Below is a small trained network, with its code and all its weights. Each question gives an input and a target symbol and asks what happens when units are switched off, that is, made to give their printed mean instead of their output.

import numpy as np


def w(rows, s, z=0):
    codes = np.array(rows[::2]) - 128.0
    scale = np.full(codes.shape[1], s)
    scale[-1] = z or s
    return codes * scale


def f(y):
    return np.maximum(y, 0)


def softmax(a):
    e = np.exp(a - a.max(-1, keepdims=True))
    return e / e.sum(-1, keepdims=True)


def log_softmax(a):
    a = a - a.max(-1, keepdims=True)
    return a - np.log(np.exp(a).sum(-1, keepdims=True))


def net(x, mask):
    ids = ['γζηλμξστφ'.index(c) for c in x.split()]
    T = len(ids)
    res = E[ids] + P[:T]
    u = 0
    for l in range(2):
        q, k, v = (res @ M[l].T for M in (Q, K, V))
        z = softmax(np.where(np.tri(T) > 0, q @ k.T / 3**0.5, -1e9)) @ v
        res = res + np.where(mask[u], z, O[l][:, -1]) @ O[l][:, :-1]
        u += 1
        y = f(res @ A[l][:, :-1].T + A[l][:, -1])
        res = res + np.where(mask[u : u + 8], y, B[l][:, -1]) @ B[l][:, :-1]
        u += 8
    return log_softmax(res[-1] @ U[:, :-1].T + U[:, -1])


Q, K, V, O, A, B = {}, {}, {}, {}, {}, {}
E = w([
[152,128,105,178],'γ',
[226,166,103,165],'ζ',
[105,144,80,176],'η',
[210,51,138,163],'λ',
[40,85,191,243],'μ',
[202,68,118,193],'ξ',
[218,201,174,105],'σ',
[2,76,100,247],'τ',
[56,75,246,119],'φ',
],0.0093)
P = w([
[113,234,92,229],'0',
[255,65,170,147],'1',
[226,100,173,166],'2',
[222,153,151,140],'3',
[176,166,197,174],'4',
[194,162,182,160],'5',
[224,221,182,170],'6',
],0.0055)
Q[0] = w([
[111,141,182,200],'L0H0',
[194,83,167,246],'L0H0',
[202,156,169,136],'L0H0',
],0.011)
K[0] = w([
[95,222,96,225],'L0H0',
[34,254,34,201],'L0H0',
[65,145,122,145],'L0H0',
],0.0076)
V[0] = w([
[88,188,78,151],'L0H0',
[110,116,7,151],'L0H0',
[201,168,126,110],'L0H0',
],0.012)
O[0] = w([
[64,207,90,47,252],'L0H0',
[161,237,30,123,230],'L0H0',
[231,135,253,97,120],'L0H0',
],0.0074,0.0034)
A[0] = w([
[205,134,116,72,96],'L0N0',
[123,102,124,163,109],'L0N1',
[92,232,99,121,206],'L0N2',
[154,113,2,86,255],'L0N3',
[212,60,69,195,235],'L0N4',
[146,199,224,211,147],'L0N5',
[198,119,125,178,121],'L0N6',
[132,69,118,126,128],'L0N7',
],0.0061,0.0039)
B[0] = w([
[111,87,113,159,166],'L0N0',
[133,153,155,66,137],'L0N1',
[125,153,178,66,243],'L0N2',
[82,254,133,158,244],'L0N3',
[146,240,93,201,255],'L0N4',
[152,20,136,115,219],'L0N5',
[149,105,132,166,190],'L0N6',
[33,140,111,88,138],'L0N7',
],0.0061,0.0055)
Q[1] = w([
[158,149,253,137],'L1H0',
[148,229,172,140],'L1H0',
[133,10,177,81],'L1H0',
],0.0054)
K[1] = w([
[124,124,205,35],'L1H0',
[120,88,192,129],'L1H0',
[153,254,108,69],'L1H0',
],0.0062)
V[1] = w([
[67,80,248,132],'L1H0',
[86,72,52,188],'L1H0',
[171,94,86,196],'L1H0',
],0.011)
O[1] = w([
[151,55,44,229,2],'L1H0',
[68,177,160,229,78],'L1H0',
[176,106,254,196,157],'L1H0',
],0.0078,0.0074)
A[1] = w([
[71,152,2,48,59],'L1N0',
[120,209,164,152,2],'L1N1',
[61,79,72,139,100],'L1N2',
[136,137,136,134,228],'L1N3',
[71,83,187,86,128],'L1N4',
[164,162,131,66,185],'L1N5',
[154,91,122,92,186],'L1N6',
[186,126,94,161,195],'L1N7',
],0.0087,0.0019)
B[1] = w([
[65,2,175,98,254],'L1N0',
[69,140,183,146,235],'L1N1',
[174,178,130,60,137],'L1N2',
[160,77,89,139,166],'L1N3',
[65,32,13,173,139],'L1N4',
[107,71,122,104,241],'L1N5',
[135,141,59,175,148],'L1N6',
[66,52,139,175,174],'L1N7',
],0.0065,0.0099)
U = w([
[48,213,89,193,168],'γ',
[149,172,230,132,130],'ζ',
[59,119,158,120,4],'η',
[114,120,255,181,98],'λ',
[96,39,34,162,191],'μ',
[109,137,83,70,146],'ξ',
[200,105,119,81,195],'σ',
[45,112,93,216,127],'τ',
[150,178,101,109,91],'φ',
],0.0051,0.004)

Each question gives the input, a string of symbols that net reads in full, and the target symbol t.
The units are the heads (3 rows each of Q, K, V and O) and the neurons (one row each of A and B). Each row of codes is followed by its name. A weight is (code - 128) times the scale printed after its matrix; where a second scale follows, it is the last column's (O, A, B and U).
mask holds one flag per unit, layer by layer, with each layer's heads first. A switched-off unit (its flag False) gives its mean, the last column of its rows in O or B, instead of its output. The means were averaged over made-up inputs and are rounded, as every weight is.
A unit's drop is (log p(t) with every unit on - log p(t) with that unit switched off) / (log p(t) with every unit on - log p(t) with every unit switched off).
The circuit of an input: a set's keep is (log p(t) with only the set's units on - log p(t) with every unit switched off) / (log p(t) with every unit on - log p(t) with every unit switched off). Starting from the 12 units with the biggest drops (on a tie, the unit counted first), units are removed one at a time, each time the one whose removal leaves the highest keep (on an exact tie, the one counted first), for as long as the keep stays at least 0.8.
units of the circuit, in order: the units of the circuit, biggest drop first
top k neurons: the k neurons with the biggest drops, biggest first
top k neurons in layer l: the k neurons of layer l with the biggest drops, biggest first
drop of u: that unit's drop, to one decimal
input ζ σ λ η ζ φ, target μ: top 2 neurons => (L1N4, L0N4)
input σ σ η ζ, target μ: units of the circuit, in order => (L0H0, L1H0, L1N7, L1N6)
input μ τ μ μ, target γ: units of the circuit, in order => (L0H0, L1H0, L1N0)
input μ μ σ η λ, target γ: top 2 neurons in layer 1 => (L1N0, L1N5)
input φ λ ξ, target τ: units of the circuit, in order => (L1H0, L0H0)
input η η ζ, target ξ: units of the circuit, in order => (L0H0, L1H0, L0N2, L1N5)
input μ λ η ξ τ, target γ: units of the circuit, in order => (L0H0, L1H0, L1N0)
input μ λ η γ λ η ξ, target γ: top 3 neurons in layer 0 => (L0N4, L0N3, L0N5)
input ζ λ η λ η σ, target σ: units of the circuit, in order => (L0H0, L1H0, L1N1, L0N3)
input σ λ η φ τ η, target μ: units of the circuit, in order => (L1H0, L0H0)
input λ λ λ η, target λ: units of the circuit, in order => (L1H0, L0H0, L0N2)
input λ ξ λ λ λ λ ζ, target λ: units of the circuit, in order => (L0H0, L1H0, L0N2)
input σ λ η μ ξ, target μ: top 2 neurons in layer 1 => (L1N7, L1N1)
input τ σ ξ ζ, target η: top 2 neurons => (L1N0, L0N2)
input τ ξ λ μ, target η: top 3 neurons => (L1N0, L0N2, L0N3)
input φ λ φ σ μ, target μ: top neuron in layer 1 => (L1N1)
input τ ζ λ λ, target η: top 3 neurons in layer 1 => (L1N0, L1N1, L1N5)
input λ λ ξ, target λ: top 3 neurons in layer 0 => (L0N2, L0N4, L0N6)
input λ φ ξ λ σ γ φ, target μ: top neuron in layer 1 => (L1N4)
input λ λ λ λ, target λ: top neuron in layer 1 => (L1N7)
input λ μ ξ λ, target λ: top 2 neurons in layer 0 => (L0N2, L0N4)
input ζ η ζ σ, target σ: drop of L0H0 => 0.6
input μ γ ξ, target γ: drop of L0H0 => 0.4
input μ τ λ τ η, target γ: drop of L1H0 => 0.6
input ζ σ ζ, target σ: drop of L0N2 => 0.0
